In the rows, zero is written as 128.
Each row of numbers belongs to one of the things below and depends on some of the facts about them. Some rows are named. Which thing is each other row?

Some rows with their names:
[139 131 124 123 140 123 133 139 142 104 121 130 129 138 129 120 129 104
 131 154 125 115 132 126 130 126 122 103 126 117]: <274>
[143 124 116 122 145 111 119 138 204 132 124  58 112 133 111 119 123 144
 131 144 144  56 150 111 118 139 126 154 114 134]: <653>
[131 142 132  98 122 127 150 144 153 149 104  80 125 138 103 122 151 124
 130  89 142 108 105 150  75 119 139 166 122 129]: <1463>
[128 145 129 144 123 122  84 161 129 135 135  85 143 140 102 126 142 107
 121 156 134 164 128 121 117 128 138 116 122 114]: <720>
[125 111 130 128 139 124 129 147 194 150 101  39 158 135 118 127 144 157
 136  67 136 158 101 138 140 115 128 187 145 139]: <611>
[135 121 127 122 178 122 165 120  76 102 123 192 122 123 142 133 147  91
 135  59 126 102 100 149 109 154 122 123 147 120]: <39>
[155 103 117 135 205 115 142 144 144 113 107 151 130 132 123 119 146  88
 132 117 132  82 122 117 108 152 122 148 126 142]: <761>
[133 133 125 133  92 116  96 142 146 140 151 136 116 114 138 126 124  98
 135 196 133 125 152 108 105  98 131  93 101 127]: <1248>
[130 137 119 187  65 105 138 113 130  97 153 210 136 101 183 140 124 135
 116 131 127 141 132 118 149 111 126 109 125 132]: <1476>
[129 119 136 142  70 106 112 149 150 172 129 134 140 109 133 129 158 104
 135 103 139 181  93 137  60  95 147 181 116 146]: <97>
[121 144 127 135 164 141 121 143 144 108 133 111 108 132 114 122 124 113
 132 168 129 133 135 116 155 130 124  86 120 124]: <763>
[127 141 122 127 142 132 134 141 140 117 126 104 127 135 124 124 110 112
 127 165 125 118 150 116 148 120 127  90 128 124]: <628>
[131 123 119 109 151 138 134 145 136 137 126 120 136 130 115 128 136 108
 134 153 121 112 152 123 127 121 129 103 129 110]: <1019>
[161 114 130 101 116 168  77 139 135 112 128  68 121 155 122 130 143 173
 115 151 136 134 104 146 104 140 136 123  97 117]: <664>
[115 129 126 128 173 141 129 119  74 139 141 164 120 117 128 132 108 115
 125 141 116 135 151 121 145 143 126  88 132 124]: <19>
[142 128 118 146 182 118 135 148 159 130 126 125 129 126 121 121 127 103
 126 147 128  99 144 109 131 136 127 118 123 134]: <61>
[122 153 137 123 133 130 139 145 117 151 118 113 135 137 105 125 158 108
 122  92 133 150 102 146  87 135 144 150 129 127]: <1401>

There are 4 kinds of fact about the things: Ψ, ω, Ξ, π.
Ψ <421> <- <1049>, <1188>, <122>, <1275>, <1437>, <198>, <247>, <309>, <385>, <474>, <650>, <808>, <852>, <926>
Ψ <1421> <- <1049>, <761>
Ψ <852> <- <1113>, <1357>, <893>, <944>
Ψ <269> <- <1185>, <1432>
Ψ <984> <- <1188>, <1357>, <1396>, <642>
Ψ <1310> <- <1188>, <168>
Ψ <55> <- <1196>
Ψ <385> <- <1275>
Ψ <436> <- <1310>, <1357>, <309>, <664>, <926>
Ψ <871> <- <1310>, <1344>, <436>, <567>
Ψ <664> <- <1344>, <1421>
Ψ <628> <- <1357>, <1437>, <77>
Ψ <39> <- <1374>
Ψ <2> <- <1374>, <626>
Ψ <893> <- <1374>, <1514>, <642>, <77>, <944>
Ψ <663> <- <1421>, <77>
Ψ <1113> <- <1432>, <39>
Ψ <521> <- <146>
Ψ <411> <- <1476>, <587>, <927>
Ψ <161> <- <1476>, <385>, <39>, <411>
Ψ <1188> <- <1514>, <509>, <70>
Ψ <927> <- <168>
Ψ <247> <- <274>
Ψ <876> <- <309>, <509>, <521>, <525>, <664>, <754>
Ψ <1275> <- <30>
Ψ <493> <- <30>
Ψ <70> <- <338>, <626>
Ψ <1514> <- <338>
Ψ <644> <- <364>
Ψ <1357> <- <385>
Ψ <754> <- <39>, <644>
Ψ <198> <- <411>
Ψ <309> <- <474>, <85>
Ψ <1196> <- <525>
Ψ <61> <- <587>
Ψ <146> <- <626>
Ψ <1299> <- <641>
Ψ <1170> <- <808>, <873>
Ψ <745> <- <85>
Ψ <808> <- <926>
Ψ <1476> <- <926>
Ψ <873> <- <970>
[<1019>, <1142>, <1248>, <1299>, <1322>, <1326>, <1432>, <1471>, <1514>, <168>, <231>, <269>, <274>, <399>, <521>, <55>, <563>, <576>, <61>, <628>, <650>, <674>, <70>, <761>, <763>, <856>, <884>, <934>] ω b
[<1027>, <1188>, <1374>, <172>, <198>, <247>, <281>, <292>, <2>, <300>, <366>, <421>, <431>, <509>, <567>, <621>, <642>, <663>, <710>, <721>, <808>, <852>, <871>, <873>] ω a
[<1037>, <1101>, <1113>, <1275>, <1295>, <1330>, <1390>, <1437>, <1476>, <1502>, <153>, <19>, <217>, <338>, <364>, <39>, <402>, <404>, <408>, <409>, <474>, <587>, <60>, <68>, <754>, <77>, <831>, <893>, <927>, <944>, <984>] ω g
[<1049>, <1093>, <1382>, <1472>, <295>, <349>, <385>, <411>, <442>, <493>, <525>, <641>, <644>, <720>, <926>, <970>, <992>] ω e
[<1133>, <1138>, <1185>, <1213>, <1310>, <1351>, <1357>, <136>, <1396>, <1401>, <343>, <436>, <458>, <626>, <881>, <97>] ω f
[<1170>, <1196>, <1200>, <144>, <161>, <197>, <249>, <369>, <653>, <795>, <876>] ω c
[<122>, <132>, <1344>, <1345>, <1421>, <1463>, <146>, <288>, <309>, <30>, <611>, <664>, <745>, <85>, <9>] ω d
<1049> Ξ [<754>]
<1113> Ξ [<2>, <1345>]
<1142> Ξ [<161>]
<1200> Ξ [<587>, <349>]
<1213> Ξ [<19>, <664>]
<122> Ξ [<1472>, <2>, <525>]
<1322> Ξ [<408>]
<1326> Ξ [<431>]
<132> Ξ [<269>]
<1351> Ξ [<385>]
<1374> Ξ [<992>]
<1382> Ξ [<217>, <295>]
<1401> Ξ [<970>]
<1421> Ξ [<1037>]
<1463> Ξ [<1037>, <1101>]
<1502> Ξ [<217>, <1027>]
<1514> Ξ [<136>, <249>]
<197> Ξ [<926>, <934>, <1196>]
<198> Ξ [<161>, <399>, <369>, <1345>]
<281> Ξ [<628>]
<343> Ξ [<231>]
<366> Ξ [<409>]
<39> Ξ [<55>, <144>, <409>]
<404> Ξ [<1093>, <369>, <1476>]
<458> Ξ [<525>, <641>]
<509> Ξ [<1472>, <172>]
<576> Ξ [<77>, <1295>, <626>, <642>, <1248>]
<60> Ξ [<1295>, <934>]
<611> Ξ [<2>, <295>, <1330>]
<621> Ξ [<399>, <831>]
<674> Ξ [<852>, <402>, <431>]
<68> Ξ [<720>]
<70> Ξ [<349>]
<710> Ξ [<934>]
<721> Ξ [<292>]
<745> Ξ [<831>]
<761> Ξ [<411>, <754>, <970>]
<795> Ξ [<1188>, <763>]
<881> Ξ [<1138>, <249>]
<893> Ξ [<1471>]
<97> Ξ [<650>, <1476>, <1196>]
<9> Ξ [<231>, <153>, <831>]
<1113> π [<1326>]
<1138> π [<369>, <1421>]
<1322> π [<1248>]
<1357> π [<587>, <720>]
<1401> π [<926>, <292>]
<144> π [<576>, <369>]
<1463> π [<754>, <871>, <1330>]
<146> π [<884>]
<1476> π [<1037>, <653>, <249>]
<161> π [<1472>, <521>]
<198> π [<1248>]
<269> π [<761>, <136>, <653>]
<288> π [<808>, <1344>, <1142>, <30>]
<295> π [<1275>]
<300> π [<884>, <761>, <621>, <136>, <61>, <409>]
<343> π [<55>, <19>]
<364> π [<808>]
<399> π [<436>, <721>, <1101>, <1133>]
<474> π [<1037>]
<493> π [<563>]
<642> π [<808>, <1310>]
<644> π [<721>, <85>, <763>]
<674> π [<436>]
<70> π [<442>, <366>, <563>]
<745> π [<1299>]
<795> π [<1019>, <369>, <404>]
<831> π [<1390>, <650>]
<856> π [<1200>, <1188>]
<881> π [<1471>]

Rows to name:
No name comes twice in this set of rows, the named rows included.
[152 122 126 169 116 137  73 160 167 103 137  75 170 142 125 133 153 163
 114 108 132 205 109 139 177 124 130 100 134 105] -> <525>
[126 130 122 146 132 134 132 142 165 129 134  93 140 128 133 128 116 132
 126 166 124 147 149 113 168 107 125  88 128 123] -> <231>
[134  99 128 137 141  96 149 139 173 145 124  63 151 120 164 124 109 107
 137 128 129 157 119 116 146 100 122 142 138 130] -> <1142>
[124 133 131 171 111 133  90 157 158 117 125  85 168 146 119 128 136 139
 120 131 123 184 112 122 155 118 130 125 138 116] -> <641>
[131 154 128 147 100 121  83 159 117 110 132 110 137 148 105 124 144 113
 115 156 131 156 122 125 115 131 137 104 124 106] -> <970>
[106 102 127 175 127 111 172 119 124  96 114 183 161 122 176 143 133 132
 140  70 115 134  93 124 154 114 106 163 165 135] -> <1113>
[137 151 113 156 151 123 167 142 162 124 123 129 127 130 126 122 122 112
 114 146 130  99 147 110 149 126 128  93 121 133] -> <269>
[116 110 130 135 210 138 172 119 103 147 114 150 145 111 142 135 123 117
 134  77 119 152 121 136 158 136 124 128 154 141] -> <1502>
[143 106 119  98 116 121 145 140 150 161 122 164 132 102 138 125 163  74
 148 141 136  96 134 130  68  90 137 131 111 131] -> <576>
[110 139 126 164 127 139 152 114 115 134 136 155 143 113 155 138 102 151
 118 131 113 169 144 118 177 111 128  86 139 129] -> <831>
[147 147 135 136  58 109  67 138 126  93 127 148 144 149  99 114 154 108
 122 157 130 177 128 131 135 134 134 131 130 113] -> <385>
[157 132 139 115  97 118  97 142 120 111 106 147 144 147 102 112 160  93
 130 138 130 174 113 136 114 136 135 151 128 126] -> <1049>
[128 120 120 129 139 110 145 145 131  79 117 140 128 146 136 128 141  89
 138 124 130  71 102 126  96 131 112 138 136 117] -> <1514>
[129 132 135 126 104 130  87 142 155 112 129  87 110 143 100 124 141 147
 133 131 140 146 105 136 115 141 129 151 116 131] -> <85>

Now the same things, written a new way:
Some rows with their names:
[104 114 151 114 140 150 122 129 127 141 122 125 129 124 151 136 124 124
 136 112 131 136 150 130 132 123 112 130 152 117 107]: <136>
[110 138 141 133 151  98 140 136 131 124 113 125 127 123 125 133 112 122
 131 138 112 144 108 117 141 122 143 103 120 126 114]: <61>
[134 153 140 155 132 185 117 131 155 132 104 132 139 150 151 134 139 117
 114 151 126 143 100 130 110 144 154 133 157 107 185]: <1421>
[104 130 125 112 124 121 128 147 124 147 133 136 152 119 146 136 116 112
 136 120 130 141 133 126 116 133 144 145 177 119 129]: <1027>
[123 140 136 132 129 119 140 150 136 132 123 120 145 131 134 131 124 120
 130 135 122 149 111 125 131 138 190 131 140 124 159]: <247>
[132 125 150 134 144 112 123 130 136 138 114 130 133 129 146 136 104 119
 120 119 123 135 145 116 161 123 123 153 131 106 113]: <1390>
[181 156 130 148 107 110 133 129 138  93 102 115 184 133  96 120 144 133
 138 148 105 137  85 122 133 145 172 151 155 124 105]: <198>
[123 149 150 151 143 137 135 124 137 131 117  96 102 133 141 129 140 138
 109 137 122 141 119 111 153 148 149 116 157 122 140]: <1049>
[127 131 155 126 127 108 127 129 141 121 103 114 129 131 111 125 119 112
 121 154 105 136 114 100 136 160 142  96 120 118 164]: <70>
[174 133 168 138 122 121 130 128 151 105 102 123 130 146 129 127 117 117
 128 142 114 134 131 107 160 142 155 130  94 117 157]: <1113>
[128 105 160  98 155 104 130 138 108 140 124 117 148 105 139 127 102 125
 123  98 128 141 163 114 166 119 126 138 119 112 149]: <409>
[112 131 137 111 122 142 124 144 124 145 129 128 144 125 151 134 125 117
 139 113 135 138 153 132 126 130 141 142 179 117 122]: <1345>
[124 132 140 136 145 109 139 138 128 134 126 118 124 136 140 132 117 128
 123 138 111 146  89 110 132 124 142 126 127 128 123]: <274>
[120 132 125  91 144  93 129 142 136 110 114 111 145 108 100 110 110 116
 103 129 130 144 147 121 139 143 168 139 179 101 206]: <366>
[140 131 143 136 147 148 120 135 129 151 124 109 145 133 148 133 135 123
 124 128 132 143 126 125 129 144 186 138 179 118 162]: <85>
[132 119 154 128 123 157 118 132 131 144 101 114 155 131 133 129 139 110
 140 135 125 136 127 122 122 163 172 120 170 118 183]: <146>
[138 101 145 127 149 144 121 124 127 140 126 143 147 137 149 133 103 121
 133 116 132 139 127 124 132 102 100 154 103 109 115]: <402>

Rows to name:
No name comes twice in this set of rows, the named rows included.
[151 148 131 108 118 107 134 150 139 120 128  96 136 121 122 121 119 122
 103 134 124 149 132 106 139 166 200 144 157 117 201] -> <1374>
[141 124 138 132  63 137 107 158 117 137 162 119 141 151 127 135 130 114
 157 131 142 143 125 101 101 136 186 112 133 119 103] -> <642>
[169 122 162 163 125 129  84 136 118 151 116 118 137 147 123 130 115 118
 136 134 137 134 121  92 144 132 171 109 116  94  95] -> <364>
[123 133 135 115 119 117 134 132 133 138 141 119 116 139 141 132 117 129
 120 133 116 144 106 104 131 138 127 132 121 123 113] -> <1432>
[138 141 143 142 130 138 130 139 130 130 133 112 128 136 145 131 127 129
 126 128 140 145 128 126 128 131 175 143 155 121 150] -> <30>
[103 134 148 102 113 123 137 154 121 124 120 122 135 122 143 140 113 119
 134 123 103 149 128 112 154 128 142  92  94 130 112] -> <628>
[155  96 177 139 133 105 143 130 125 146 113 125 133 136 148 143 116 122
 160 127 120 137 123 115 147 133 162 135 107 135 128] -> <1476>
[145 122 168 138 120 140 128 129 131 121 120 108 123 136 145 130 140 133
 135 137 121 138 134 114 133 148 156 119 132 125 164] -> <1357>
[116 121 140 111 132 103 129 131 131 135 112 129 128 126 119 130 115 118
 137 140 115 131 115 109 119 144 107 116 161 112 123] -> <856>
[111 124 156 130 132 129 138 124 127 105 104 116 119 130 125 131 140 127
 142 138 119 133 139 122 135 138 131  91 142 129 139] -> <493>
[123 139 143 133 145 106 125 132 143 155 115 110 113 134 129 132 118 122
 108 140 107 143  95 104 153 162 151 123 148 123 147] -> <761>
[122 123 156 119 139 103 129 145 118 151 124 126 133 111 151 138 101 119
 131 101 122 136 148 113 174 122 134 154 133 114  92] -> <408>

Now the same things, written a new way:
Known rows:
[108 145 151 132 149 116 123 166 153 100  89 128 147 150 124 116  94 113
 120 124 113 178 112 154 131 114 117 122 158 120 126 142 160 110 177 128
 128 112 145]: <288>
[104 118 138  87 134 100 126 144 110 112  61 128 160 118 112 121 148  93
 149 118 108 141 110 140 134  96 122 135 134 117 114 150 172  83 177 152
 147 103 130]: <30>
[113 122 144 113 133  94 129 157 131 117  70 121 158 115 118 119 123 102
 143 114 109 146 118 136 117 112 117 128 155 126 114 144 178  68 160 162
 159  93 119]: <85>
[129 124 139 101 128  95 143 143 122 111  88 106 161 115 123 117 116 124
 129 100 120 173 120 122 133 120 113 129 158 121 114 143 173  69 157 148
 149  91 124]: <309>
[159 194  66 130  95 199 152 112 148  82  96 186 139 117 115 109  54 154
 192  78 174 140 143  71  86 133 143 109 174 144 154 139 164 157 152  89
 206  93 144]: <876>
[109 133 168 115 146 107 123 153 141 107  77 120 147 141 132 120 110 113
 131 123 116 169 119 139 134 119 121 114 148 132 118 141 173 114 173 120
 148 124 144]: <1345>
[130 112 131  95 158 103 139 143 133 110  69  94 130 106 114 124 119 112
 145  94  98 158 109 132 138  91 129 129 163 104  98 143 188  71 169 133
 155  66 139]: <168>
[125 149 130 127 164 150 131 151 158  86  68 137 126 143 124 112  80 108
 157 125 112 154 122 130 122 108 140 104 158 120 117 127 166 124 165  85
 164 108 154]: <349>
[125  84 193 122  91  76  94 148  74 116 184 140 137 180 143 124 118  82
  85 173 107 201 149 117 116 170  77 161  84 165 170 106  83 132 159 129
 149 210 124]: <881>
[112 148 130 126 161 142 137 148 159  90  78 146 123 135 120 118  85 115
 157 124 115 155 124 135 133 104 141 109 152 110 116 125 169 115 159  96
 173 101 155]: <1093>
[154 173  92 104 105 154 117 125 127  90  94 154 130 138 135 116 110 155
 180  97 145 159 138  83 101 137 133 112 149 147 135 142 146 174 176 113
 175 119 119]: <2>
[128  93 135 123 113  84  89 142  73 123 137 130 153 143 116 119 151 117
 151 140 122 179 138 116 123 128  77 135 133 169 151 130 130 138 166 170
 158 128 103]: <338>
[ 98  80 184 119  93  97  84 141  82 128 172 148 157 179 139 119 124  72
 100 170 111 181 155 120 105 169  80 158  87 165 161 105  88 123 147 135
 155 226 113]: <1213>
[163 166  68 150 103 188 136 138 166  73  93 191 121 111 104 129  51 126
 199 106 157 129 122  85  96 138 125 103 186 123 166 125 168 143 174 118
 226  79 144]: <1196>
[107 117 172 143 123 100  92 150  94 128 128 144 171 164 131 106 123  94
 144 155 135 185 138 127 121 143 102 141 120 184 166 117 124 154 161 127
 157 162 124]: <217>
[153 148  62 120 117 128 119 110 120  91  95 149 107 127 105 130  97 131
 181 107 113 139 102 100 129 111 100 120 165 128 154 145 137 149 186 149
 171  76 115]: <642>
[102 111 156 151 120 114  93 166  98 133 139 139 175 152 115 109 132  95
 137 164 128 195 128 136 126 136  90 134 113 169 179 112 129 129 163 124
 171 163 123]: <1295>

Which thing is each row?
No name comes twice in this set of rows, the named rows included.
[127 129 138 113 136  85 126 158 138  93 118  98 140 126 119 135 110 145
 132 102 123 177 121 110 125 130  96 122 171 122 104 146 171 105 153 151
 142  88 127] -> <146>
[159 195  58 107  98 191 160 101 125  77  62 202 143 118 114 102  57 115
 189  90 152 120 122 100  96 122 155 121 152 138 168 142 154 154 172  85
 206 110 148] -> <1170>
[135 158  96 121 154 133 141 138 149  86  99 121 106 132 113 127  82 143
 159  97 115 163 120 118 123 107 117 114 173 119 120 138 158 124 155 117
 155  78 127] -> <644>
[104 131 150  80 154 129 137 145 131  99  71 107 167 125 120 103 131 120
 137  90 118 166 123 133 133  84 142 126 134 122  96 145 190  69 158  99
 145 109 141] -> <61>
[103 148 158 114 151 119 141 181 167 107  95 118 151 121 126 110 113 135
 149  86 130 168 144 135 109 110 146 115 163 116  92 141 202  65 135 114
 163  97 140] -> <55>
[106 126 143 126  91 154 150 104 137  61 110 204  75 161  96 137  73  82
 158 129 144 115 158 124  84 130 121 126 113 130 107 118 169 127 141 137
 187 189 181] -> <621>
[147 149  71 125  89 232 129 126 190  44 116 204  82 157  99 150  41  88
 167 143 128 112 104  84 123 120 124 131 139  86 181  97 128 115 179  84
 204 148 160] -> <197>
[118 126 151 106  97  99 103 133  72 137 154 121 192 147 120 101 148 140
 136 115 143 200 154 115 113 130  99 141 121 183 158 136 125 140 140 125
 144 157 109] -> <984>
[130 131 108 115  97 199 121 143 170  62 133 169 108 156  98 148  65  83
 133 158 120 137 115 100 131 117 108 148 122  85 176  96 128  89 168  96
 185 164 148] -> <710>
[163 162  58 144 124 178 129 118 155  67  66 198 122 143 113 115  36 116
 183 120 144 128 103  96 100 147 136 104 166 127 166 133 151 189 187 103
 202 109 164] -> <144>
[155 151  67 125  99 193 136 112 160  48  97 213  73 161 114 127  22  89
 158 127 126 116 114  69  99 152 128 137 157 103 152 110 124 171 181  99
 206 164 163] -> <795>

